[[134 145 137 102]
 [124 106 137 132]]
=>
[134 106]

[[136 125 107 142 110]
 [122 119 104 130 112]
 [124 152 105 147 135]
 [137 119 151 152 119]
 [122 138 133 112 107]]
=>
[136 119 105 152 107]

[[112 130 112 120 114]
 [108 130 109 118 111]
 [105 131 106 117 108]]
=>
[112 130 106]

[[136 144 140]
 [106 133 119]
 [122 145 102]
 [128 147 139]
 [125 154 147]]
=>
[136 133 102]

[[107 154]
 [141 124]
 [128 131]]
=>
[107 124]

[[141 157 133 134 143]
 [141 157 133 134 143]
 [115 100 124 121 113]]
=>
[141 157 124]

[[120 120 140]
 [132 158 105]
 [136 114 146]
 [137 120 139]
 [125 145 131]]
=>
[120 158 146]
---
[[119 112 113 117 117]
 [131 134 135 134 132]
 [124 126 128 128 129]
 [119 127 139 149 153]]
=>
[[119 112]
 [131 134]
 [124 126]]

[[133 105]
 [123 124]
 [120 120]
 [133 120]]
=>
[[133 105]
 [123 124]
 [120 120]]

[[128 115  99 147]
 [123 122 123 133]
 [139 139 142 124]
 [125 118 127 123]
 [131 130 136 126]]
=>
[[128 115]
 [123 122]
 [139 139]]

[[107 129]
 [146 108]
 [156 103]
 [106 128]
 [141 114]]
=>
[[107 129]
 [146 108]
 [156 103]]

[[124 125 143 113 140]
 [110 130 131 142 107]
 [147 125 133 124 141]]
=>
[[124 125]
 [110 130]
 [147 125]]

[[126 131 117 112 127]
 [127 158 116 126 119]
 [125 124 124 137 139]
 [141 112 124 126 108]]
=>
[[126 131]
 [127 158]
 [125 124]]

[[128 132 157]
 [135 135 149]
 [117 132 157]
 [135 135 149]
 [120 132 156]]
=>
[[128 132]
 [135 135]
 [117 132]]

[[125 152 126 156]
 [126 106 125 140]
 [129 136 143 131]]
=>
[[125 152]
 [126 106]
 [129 136]]
---
[[156 118 127 121 121 108]
 [157 119 128 121 121 109]]
=>
[[157 119 128 121 121 109]
 [156 118 127 121 121 108]]

[[105  99 133]
 [126 140 138]
 [145 132 133]]
=>
[[126 140 138]
 [145 132 133]
 [105  99 133]]

[[127 117 148 140 128 123 140]
 [127 126 108 118 121 148 155]
 [119 118 118 150 127 149 113]
 [124 131 122 137 138 137 141]
 [137 114 131 112 140 128 115]
 [126 145 116 125 144 106 115]
 [138 128 125 143 131 126 142]]
=>
[[126 145 116 125 144 106 115]
 [124 131 122 137 138 137 141]
 [138 128 125 143 131 126 142]
 [127 126 108 118 121 148 155]
 [119 118 118 150 127 149 113]
 [127 117 148 140 128 123 140]
 [137 114 131 112 140 128 115]]

[[129 151 129]
 [137 117 122]
 [140 153 133]]
=>
[[140 153 133]
 [129 151 129]
 [137 117 122]]

[[122 142 139 112 137 128]
 [136 119 150 139 123 120]
 [125 138 147 131 118 125]
 [113 126 116 126 135 114]
 [142 151 118 123 143 128]
 [145 125 133 115 150 133]
 [150 100 138 137 141 140]]
=>
[[142 151 118 123 143 128]
 [122 142 139 112 137 128]
 [125 138 147 131 118 125]
 [113 126 116 126 135 114]
 [145 125 133 115 150 133]
 [136 119 150 139 123 120]
 [150 100 138 137 141 140]]

[[143 148]
 [138 103]
 [144 134]]
=>
[[143 148]
 [144 134]
 [138 103]]

[[128 128 126 122 112 128 133 127 127 117 128 128 127 116 146]
 [128 130 129 129 133 128 128 129 129 115 128 128 130 127 153]]
=>
[[128 130 129 129 133 128 128 129 129 115 128 128 130 127 153]
 [128 128 126 122 112 128 133 127 127 117 128 128 127 116 146]]
---
[[137 123 120 111 138 131 130 117 136 125 137]
 [143 122 135 129 134 133 138 134 112 118 147]
 [131 137 138 127 137 107 118 128 132 145 126]]
=>
[[123 120 111 138 131 130 117 136 125 137 137]
 [122 135 129 134 133 138 134 112 118 147 143]
 [137 138 127 137 107 118 128 132 145 126 131]]

[[145 132 124 152 117 134 101 128 113 114]
 [110 151 128 123 118 108 109 147 147 129]]
=>
[[132 124 152 117 134 101 128 113 114 145]
 [151 128 123 118 108 109 147 147 129 110]]

[[148 115 157]
 [112 112 117]
 [128 120 112]
 [117 116 110]]
=>
[[115 157 148]
 [112 117 112]
 [120 112 128]
 [116 110 117]]

[[119 135 143 146 121]
 [130 123 140 136 119]
 [126 131 131 130 130]
 [127 129 128 127 129]
 [126 128 131 131 128]
 [136 139 140 131 143]
 [133 134 127 137 105]
 [123 134 124 119 140]
 [132 128 125 126 126]
 [128 123 138 135 119]
 [128 126 127 128 127]
 [127 129 129 128 128]]
=>
[[135 143 146 121 119]
 [123 140 136 119 130]
 [131 131 130 130 126]
 [129 128 127 129 127]
 [128 131 131 128 126]
 [139 140 131 143 136]
 [134 127 137 105 133]
 [134 124 119 140 123]
 [128 125 126 126 132]
 [123 138 135 119 128]
 [126 127 128 127 128]
 [129 129 128 128 127]]

[[129 138 127 127 133 129 128 111 128 128 129 143]
 [124 143 147 129 118 128 128 133 128 129 129 140]
 [134 145 134 126 156 128 127 126 128 127 130 145]]
=>
[[138 127 127 133 129 128 111 128 128 129 143 129]
 [143 147 129 118 128 128 133 128 129 129 140 124]
 [145 134 126 156 128 127 126 128 127 130 145 134]]

[[136 134 134 148 133 130 121 120 117 129 116 110 112 125 128 139]
 [112 132 126 123 127 130 138 121 146 128 126 136 132 149 124 125]
 [108 125 129 130 117 127 140 141 145 117 130 125 150 150 124 121]
 [126 137 120 117 132 127 125 114 137 129 123 143 114 131 127 126]]
=>
[[134 134 148 133 130 121 120 117 129 116 110 112 125 128 139 136]
 [132 126 123 127 130 138 121 146 128 126 136 132 149 124 125 112]
 [125 129 130 117 127 140 141 145 117 130 125 150 150 124 121 108]
 [137 120 117 132 127 125 114 137 129 123 143 114 131 127 126 126]]
